Here is a tiny trained network, its code and every weight. The questions are about switching its units off for an input and a target symbol, where a switched-off unit gives its printed mean instead of its output.

import numpy as np


def w(rows, s, z=0):
    codes = np.array(rows[::2]) - 128.0
    scale = np.full(codes.shape[1], s)
    scale[-1] = z or s
    return codes * scale


def norm(h):
    return h / np.sqrt((h * h).mean(-1, keepdims=True) + 1e-5)


def f(y):
    return y / 2 * (1 + np.tanh(0.7978845608 * (y + 0.044715 * y**3)))


def softmax(a):
    e = np.exp(a - a.max(-1, keepdims=True))
    return e / e.sum(-1, keepdims=True)


def log_softmax(a):
    a = a - a.max(-1, keepdims=True)
    return a - np.log(np.exp(a).sum(-1, keepdims=True))


def net(x, mask):
    ids = ['Γαβδζξτφ'.index(c) for c in x.split()]
    T = len(ids)
    res = E[ids] + P[:T]
    u = 0
    for l in range(3):
        q, k, v = (norm(res) @ M[l].T for M in (Q, K, V))
        z = softmax(np.where(np.tri(T) > 0, q @ k.T / 3**0.5, -1e9)) @ v
        res = res + np.where(mask[u], z, O[l][:, -1]) @ O[l][:, :-1]
        u += 1
        y = f(norm(res) @ A[l][:, :-1].T + A[l][:, -1])
        res = res + np.where(mask[u : u + 4], y, B[l][:, -1]) @ B[l][:, :-1]
        u += 4
    return log_softmax(norm(res)[-1] @ U[:, :-1].T + U[:, -1])


Q, K, V, O, A, B = {}, {}, {}, {}, {}, {}
E = w([
[132,111,111,133,161,108,92],'Γ',
[161,90,129,139,114,123,82],'α',
[133,96,138,152,156,116,133],'β',
[128,106,129,137,159,111,113],'δ',
[59,156,116,108,100,142,189],'ζ',
[202,144,184,137,168,98,143],'ξ',
[176,114,150,130,46,176,132],'τ',
[4,110,119,169,74,68,128],'φ',
],0.03)
P = w([
[123,161,121,179,178,148,106],'0',
[134,174,64,215,129,69,137],'1',
[160,72,40,129,150,104,190],'2',
[104,73,174,68,151,94,167],'3',
[104,188,149,225,138,135,57],'4',
[90,139,165,117,192,247,81],'5',
[125,191,42,87,161,171,173],'6',
[116,143,165,168,113,83,128],'7',
[132,95,99,93,122,116,152],'8',
],0.015)
Q[0] = w([
[4,45,56,134,80,162,120],'0.h1',
[196,150,51,124,186,243,164],'0.h1',
[49,214,196,184,111,197,80],'0.h1',
],0.029)
K[0] = w([
[62,61,72,140,94,146,113],'0.h1',
[166,47,132,4,132,92,182],'0.h1',
[171,131,5,179,79,64,182],'0.h1',
],0.031)
V[0] = w([
[161,147,157,58,188,66,113],'0.h1',
[23,99,24,115,144,109,69],'0.h1',
[169,177,84,38,112,79,6],'0.h1',
],0.018)
O[0] = w([
[126,130,173,114,133,78,133,123],'0.h1',
[138,164,104,53,98,57,76,100],'0.h1',
[110,57,191,7,156,168,136,4],'0.h1',
],0.017,0.011)
A[0] = w([
[165,96,180,175,160,82,58,253],'0.n1',
[13,160,91,103,66,160,153,156],'0.n2',
[159,226,195,91,3,179,189,90],'0.n3',
[150,203,109,89,97,203,190,140],'0.n4',
],0.029,0.0045)
B[0] = w([
[101,133,87,145,208,104,207,248],'0.n1',
[96,144,148,85,79,47,223,144],'0.n2',
[196,170,84,167,98,252,225,150],'0.n3',
[142,212,88,97,134,88,147,146],'0.n4',
],0.021,0.016)
Q[1] = w([
[195,1,203,204,217,74,76],'1.h1',
[111,191,210,137,224,195,110],'1.h1',
[136,174,86,91,25,146,82],'1.h1',
],0.019)
K[1] = w([
[254,183,99,129,242,166,45],'1.h1',
[193,6,79,130,101,138,150],'1.h1',
[89,134,138,88,50,135,109],'1.h1',
],0.024)
V[1] = w([
[215,103,96,115,191,144,147],'1.h1',
[3,107,193,143,35,110,133],'1.h1',
[163,214,122,92,150,164,178],'1.h1',
],0.02)
O[1] = w([
[167,37,76,122,110,162,90,199],'1.h1',
[35,252,194,180,155,111,192,4],'1.h1',
[119,169,37,78,107,130,135,192],'1.h1',
],0.011,0.013)
A[1] = w([
[72,123,155,80,82,54,90,2],'1.n1',
[175,151,190,155,163,211,172,74],'1.n2',
[162,140,131,169,42,255,105,36],'1.n3',
[89,114,155,168,70,229,118,58],'1.n4',
],0.035,0.0019)
B[1] = w([
[187,173,172,161,127,115,55,161],'1.n1',
[142,177,207,135,178,76,147,244],'1.n2',
[169,187,114,156,149,252,119,246],'1.n3',
[119,191,70,79,128,140,109,185],'1.n4',
],0.035,0.011)
Q[2] = w([
[209,222,175,109,62,167,197],'2.h1',
[146,69,85,209,72,127,247],'2.h1',
[140,81,167,4,138,43,181],'2.h1',
],0.023)
K[2] = w([
[182,185,251,143,75,151,147],'2.h1',
[181,138,115,184,142,164,226],'2.h1',
[180,110,188,96,222,140,93],'2.h1',
],0.028)
V[2] = w([
[198,216,91,17,174,238,190],'2.h1',
[240,170,96,239,2,235,101],'2.h1',
[54,122,85,80,22,39,136],'2.h1',
],0.017)
O[2] = w([
[184,122,112,73,140,223,152,198],'2.h1',
[59,207,89,129,253,160,88,197],'2.h1',
[83,129,115,76,104,66,119,1],'2.h1',
],0.017,0.0094)
A[2] = w([
[75,254,167,103,149,146,106,104],'2.n1',
[81,29,230,114,109,233,112,132],'2.n2',
[40,194,38,96,7,170,167,4],'2.n3',
[137,53,169,70,109,200,102,164],'2.n4',
],0.027,0.0033)
B[2] = w([
[118,115,112,73,38,138,163,248],'2.n1',
[31,62,148,185,143,172,117,180],'2.n2',
[119,87,182,97,253,149,95,187],'2.n3',
[76,171,147,155,98,165,86,206],'2.n4',
],0.036,0.011)
U = w([
[203,104,144,133,117,82,2,139],'Γ',
[37,56,151,178,78,167,87,241],'α',
[77,155,10,225,158,62,121,24],'β',
[172,25,49,90,51,91,169,198],'δ',
[45,96,113,19,211,79,138,155],'ζ',
[152,112,229,193,183,83,190,9],'ξ',
[175,172,83,112,119,220,158,208],'τ',
[59,233,136,132,34,40,174,88],'φ',
],0.0094,0.0016)

Each question gives the input, a string of symbols that net reads in full, and the target symbol t.
The units are the heads (3 rows each of Q, K, V and O) and the neurons (one row each of A and B). Each row of codes is followed by its name. A weight is (code - 128) times the scale printed after its matrix; where a second scale follows, it is the last column's (O, A, B and U).
mask holds one flag per unit, layer by layer, with each layer's heads first. A switched-off unit (its flag False) gives its mean, the last column of its rows in O or B, instead of its output. The means were averaged over made-up inputs and are rounded, as every weight is.
A unit's drop is (log p(t) with every unit on - log p(t) with that unit switched off) / (log p(t) with every unit on - log p(t) with every unit switched off).
The circuit of an input: a set's keep is (log p(t) with only the set's units on - log p(t) with every unit switched off) / (log p(t) with every unit on - log p(t) with every unit switched off). Starting from the 12 units with the biggest drops (on a tie, the unit counted first), units are removed one at a time, each time the one whose removal leaves the highest keep (on an exact tie, the one counted first), for as long as the keep stays at least 0.8.
units of the circuit, in order: the units of the circuit, biggest drop first
unit that matters most: the unit with the biggest drop
top k neurons: the k neurons with the biggest drops, biggest first
k most important neurons of layer l: the k neurons of layer l with the biggest drops, biggest first
drop when u is switched off: that unit's drop, to one decimal
input β β φ β Γ, target β: units of the circuit, in order => [1.n3 0.h1]
input β ξ δ α ξ Γ β β α, target Γ: top 3 neurons => [1.n1 1.n3 0.n3]
input α τ δ β β φ τ, target φ: top 2 neurons => [0.n2 1.n2]
input β β β τ α δ, target β: units of the circuit, in order => [1.n3 0.h1]
input δ τ δ β ζ β, target δ: units of the circuit, in order => [1.n3 2.h1 0.h1]
input ξ β Γ, target ξ: top neuron => [1.n2]
input α Γ α δ τ β β δ δ, target β: units of the circuit, in order => [0.h1 1.n3]
input ξ δ ζ α α β, target ζ: top 2 neurons => [2.n3 1.n2]
input Γ τ ζ α ξ δ δ β β, target δ: top 2 neurons => [1.n3 0.n1]
input α β Γ φ τ δ, target Γ: top 2 neurons => [1.n1 1.n3]
input α ξ ζ, target ξ: 3 most important neurons of layer 0 => [0.n2 0.n4 0.n3]
input β α α β ζ, target ζ: top 3 neurons => [0.n2 2.n3 0.n3]
input Γ τ τ β, target Γ: units of the circuit, in order => [0.h1 1.n1]
input δ φ β β α δ ζ, target ζ: top neuron => [2.n3]
input β Γ β α ξ β τ Γ, target ξ: top 2 neurons => [1.n3 1.n2]
input τ β β β ζ δ α, target β: top 3 neurons => [1.n3 0.n1 1.n2]
input τ τ β β Γ φ τ ζ, target φ: top 2 neurons => [2.n1 0.n1]
input β α β τ ζ τ α β, target ζ: top 3 neurons => [2.n3 0.n2 1.n3]
input β τ ξ Γ α ζ β ξ ζ, target ξ: 2 most important neurons of layer 0 => [0.n2 0.n3]
input α β α φ Γ β α, target φ: unit that matters most => 1.h1
input β φ τ, target φ: drop when 1.h1 is switched off => 0.8
input β ζ β, target β: drop when 1.n3 is switched off => 0.5
input δ β α, target δ: drop when 1.n3 is switched off => 0.6
